-36   -6  -17  -10    0
  0   12    9   12   12
  7   15    1    3  -36
ans = 12

-12   -7    0  -25    7   12
 25   -4  -21  -45   17   11
ans = -4

  1  -40  -42  -32  -17  -26    4
 -9  -14  -12  -15   -8   -9  -13
ans = -14

-35   -2   -1    8
-28  -13    7    7
-33  -11  -17   15
ans = -13

 27   19  -34   -8   16   -9    0
 13    9  -16  -31    1   13    3
-18  -35    7   -8   15   10   -7
ans = 9

  5  -11  -18    6   41   19   32
 21   18   -2   14   11   16  -24
  4  -32   26  -22   14   19  -23
ans = 18

-14   19   27   19
-23  -11  -40  -40
ans = -11

-24  -19   -8  -36  -27  -32   31
  9    9  -13   20  -22   25   25
ans = 9
---
[[  8 -19  29 -17]
 [-21  16  11  39]
 [-17 -11   4   2]]: 2

[[ 16  45  42 -24 -45  30]
 [ -6  -7 -20  32  14  -1]
 [  0  42 -12   9  -1  -1]]: -1

[[-11  10  17  -7 -13   9]
 [ 32 -36 -33  16  44 -16]
 [-33  34  41 -18 -43  22]]: 22

[[ 30 -37  -3 -41 -24]
 [  5  -6 -35 -42  -4]
 [  7  30 -17  -9 -24]]: -24

[[ 20  16  -9  24   5  13]
 [ -8 -24 -34   6 -15 -14]
 [  3 -19  22   5  16  18]]: 18

[[ 21  16   3 -19   4   8 -36]
 [ 16  -2  25   0   8  12  12]
 [ -2 -11 -26 -17  -8  -4  -1]]: -1

[[ -7 -17 -38   5   1  -3   7]
 [ -6  -3  -3  -3   1  11   4]
 [ 29  18  -8   1   1  -9  -3]]: -3

[[-17   2 -15 -11   9  39  17]
 [-13  -7   2  43   0 -41   4]
 [-20   3 -22 -18   2  45  13]]: 13

[[16 37 14  9]
 [12 38 17  7]
 [ 8 38 19  6]]: 6
---
13	27	-37	1	-7 result: 13
27	-34	-4	-43 result: 27
-24	-24	2	-31	37	-27 result: -24
-15	-15	29	25	39 result: -15
14	4	20	-2	-44	-43 result: 14
-2	3	-22	35	12 result: -2
13	1	20	-29	34	29 result: 13
19	-6	47	44	-7	3 result: 19
---
[[ -2  24 -22   6  20]
 [-17  -9  23 -44 -29]
 [  8  22 -36  31  27]] out 23, 31

[  6  11 -35   0  47] out -35, 47

[38 -2 -9 18 19] out -9, 38

[-30  12   8  47  14] out 8, 47

[ 28 -41  -1  14 -14] out -1, 28

[[ -6  -3  -8   4 -10  13  -2]
 [ 12  28 -24  -9   1  11 -25]
 [ 13  -2  36  29   4   0  15]] out -9, 36
---
 0.9  -1.3   1.3   0.4 Answer: 0.4
 147.756  -116.960   -15.319    15.184   113.047 Answer: 113.047
 1.79  -1.08   1.45   0.09 Answer: 0.09
-0.097   0.057   0.113  -0.111  -0.004   0.034   0.025 Answer: 0.025
-16.52    9.61   16.45   -3.69   -3.66 Answer: -3.66
-1.606   1.376  -0.694  -1.167   0.284 Answer: 0.284
 1.14  -1.20  -1.52   0.61  -0.69   0.00   1.03 Answer: 1.03
  4.093   18.881    6.232   11.003  -10.622    8.511 Answer: 8.511
---
[-29   5  41  13 -43] ==> -29, -43

[[ 37 -44   6  18]
 [ 27  -7 -12 -19]] ==> 37, -19

[[ 19 -39 -14   1 -43]
 [-10  20 -14   3  47]
 [  7 -27  -7  -2 -16]] ==> 19, -16

[ -8 -13  -3   8  47  -1   4] ==> -8, 4

[-21   1 -36  38  -4] ==> -21, -4

[ 27   8  35   4 -12  40] ==> 27, 40

[-24  46  27 -30  24] ==> -24, 24

[[-13  30  -8 -16  17  36]
 [-14 -27 -37  41 -24   0]
 [-13  36  29  42 -18   6]] ==> -13, 6

[ 29 -11 -14  34   8  24] ==> 29, 24

[[-20  20   1 -37  18  -1  -7]
 [-31   2  -5 -26  15  20  12]] ==> -20, 12
---
((-20, -9, -23, -20, 17), (-16, -9, 21, -16, -2), (-12, 10, -37, -12, 20)) | -20
((20, 11, -14, 0), (17, 10, 18, 8), (6, 3, 14, 47)) | 20
((4, -2, -40, 6, -11, -5), (-17, 13, -27, 8, -4, 5), (-4, -7, -32, -5, -16, -21)) | 4
((-31, -13, -28, -22, -18, -8, -25), (29, 33, 19, 42, -2, -16, 10), (26, -23, 20, -1, 0, -24, 13)) | -31
((35, -15, -14, -14, -16, -27, -31), (-32, -27, -25, -23, -26, 28, 15), (-31, 15, 16, 12, 18, 33, -23)) | 35
((25, 38, 18, 13), (-23, -38, -19, -16), (-21, -38, -19, -20)) | 25
((11, 4, 39, -10, 11, -19), (-28, -16, 39, 14, -18, 21), (5, 12, -9, -28, 6, 5)) | 11
---
[[-46  38  14  31]
 [-31 -11  12  29]
 [-26 -10 -10 -36]] => -10

[[-25   5  29  14 -18 -27   1]
 [ 17 -19   2  17 -19   1  17]
 [ 17  37 -21 -34  26  30 -30]] => 26

[[ -4  -5  -2  -2  -1]
 [ -4 -35   2   3  -1]
 [ -1  -9  -5   1  -2]] => -5

[[24 45 46 32 10 23]
 [37 19 22 32 28 11]
 [31 36 27 32 26 26]] => 32

[[  9   9 -29  24]
 [ -9  -3   9 -13]
 [-18  11 -42  23]] => 11

[[ 21 -14 -46  27]
 [ 16 -21 -38  42]
 [ 29  37 -20  40]] => 37
---
[[-1.302 -0.147  1.949 -0.933  0.221 -2.378]
 [ 1.965  1.386 -1.470 -0.702  1.811 -1.724]
 [ 0.531 -0.405  1.315  1.232 -0.507  1.449]]: -1.724

[[  7.2   1.8 -16.9   3.7  -2.5  -4.9   7.6]
 [ -7.6  -9.9  22.3 -18.8   8.6  -7.8  -5.6]]: 7.6

[[-0.05  0.18 -0.20  0.03]
 [-0.14  0.06  0.08 -0.13]]: 0.03

[[ 15.87 -18.98  12.86  -8.17  12.86   5.78  -4.51]
 [ -4.27 -12.30  -3.62 -23.89  -3.62  -3.79  -6.05]
 [-13.06 -13.22 -13.12 -12.71 -13.12 -13.20 -13.25]]: -6.05

[[-0.07 -0.08 -0.12  0.20]
 [-0.07 -0.08 -0.12  0.18]]: 0.20

[[ 0.06  0.06  0.25 -0.11 -0.10 -0.09 -0.21]
 [ 0.19  0.15  0.04 -0.23 -0.02 -0.18 -0.01]
 [ 0.01  0.01 -0.02  0.04  0.06 -0.09  0.08]]: -0.01

[[ 0.123  0.041  0.035  0.089 -0.135  0.090]
 [ 0.116  0.041  0.060  0.082 -0.129  0.105]]: 0.090
---
[-0.540 -1.633  0.435  0.265  0.396  1.889 -0.685] out -0.685

[[ 137.08  214.35    2.26   94.94  175.17 -129.29  127.60]
 [ 129.73   83.10  -19.44   53.24   86.74  139.08  -37.38]
 [ -39.76   78.38   87.36   32.07  175.54   99.61   51.71]] out 51.71

[ 1.60  0.99 -1.32 -0.01  1.12] out 1.12

[  1.996   3.763  -2.656 -11.922   2.371  14.312  -3.937] out -3.937

[ 0.194  0.137 -0.176  0.022 -0.116  0.061 -0.053] out -0.053

[[  4.0  -5.8  -9.2  -6.2 -13.9  11.9]
 [  5.4 -17.2  -0.6  -1.0   4.9   3.2]
 [ -1.4  -2.6  -9.9 -12.3  12.9  16.0]] out 16.0
---
[  1 -31  23 -35  -9] ==> 1
[-30  15  -5  -2  24  35   5] ==> -30
[  1   1 -23  13 -12 -41  11] ==> 1
[-27   2 -29  43 -10 -28  40] ==> -27
[-35   2  14 -19] ==> -35
[  6   9  38 -28  -4] ==> 6
[-44 -11  21  19] ==> -44
[-42  32  -4  12 -44 -39] ==> -42
[ 19 -24   7  40   0] ==> 19
---
-33   25  -14  -10  -10    6
  8  -29   -9   -5    8   -7
-22   17  -20   -2   -5    5
Out: -2

 290   147  -385   361  -802   709 Out: 361

229  122  184  208   95   37  215
229  122  183  208   95   38  215
182  133  161  172  121   95  175
Out: 121

116  138  114  222  144
197  147  223   58  230
232  184  115  161  150
Out: 115

 43  197  109  185   87    2   30
182   77    9  155   25   32   28
Out: 25

628  476  364  926  138  801  282 Out: 138

191  161  193  189  164  156  184
158  158  163  160  165  159  163
 52   12   46   30    8   14   15
Out: 8

 54   76  148  128  109  234   72 Out: 109

419  260  565  857  742  294  549
620  576  276  134  313  180  660
Out: 313
---
[[ 17  11   4  17]
 [-22   3  30 -22]
 [-24   1  33 -25]] ⇒ -24

[[ 26 -20 -10   8  10]
 [  0 -32  -2  23  24]
 [-36   3  34  29  26]] ⇒ -32

[[8021 7447 7861 8140 9574]
 [4921 8818 5270 2952 5140]] ⇒ 4921

[-15 -40  21  36 -48  18] ⇒ -40

[[57 17 35 11 46]
 [71 37 22 20 75]] ⇒ 17

[22 66  9 63 75] ⇒ 22

[[661 590 656 571 430 438]
 [572 677 576 542 531 653]
 [176 598 797 735 751 469]] ⇒ 430

[-916 -964  938    9] ⇒ -916
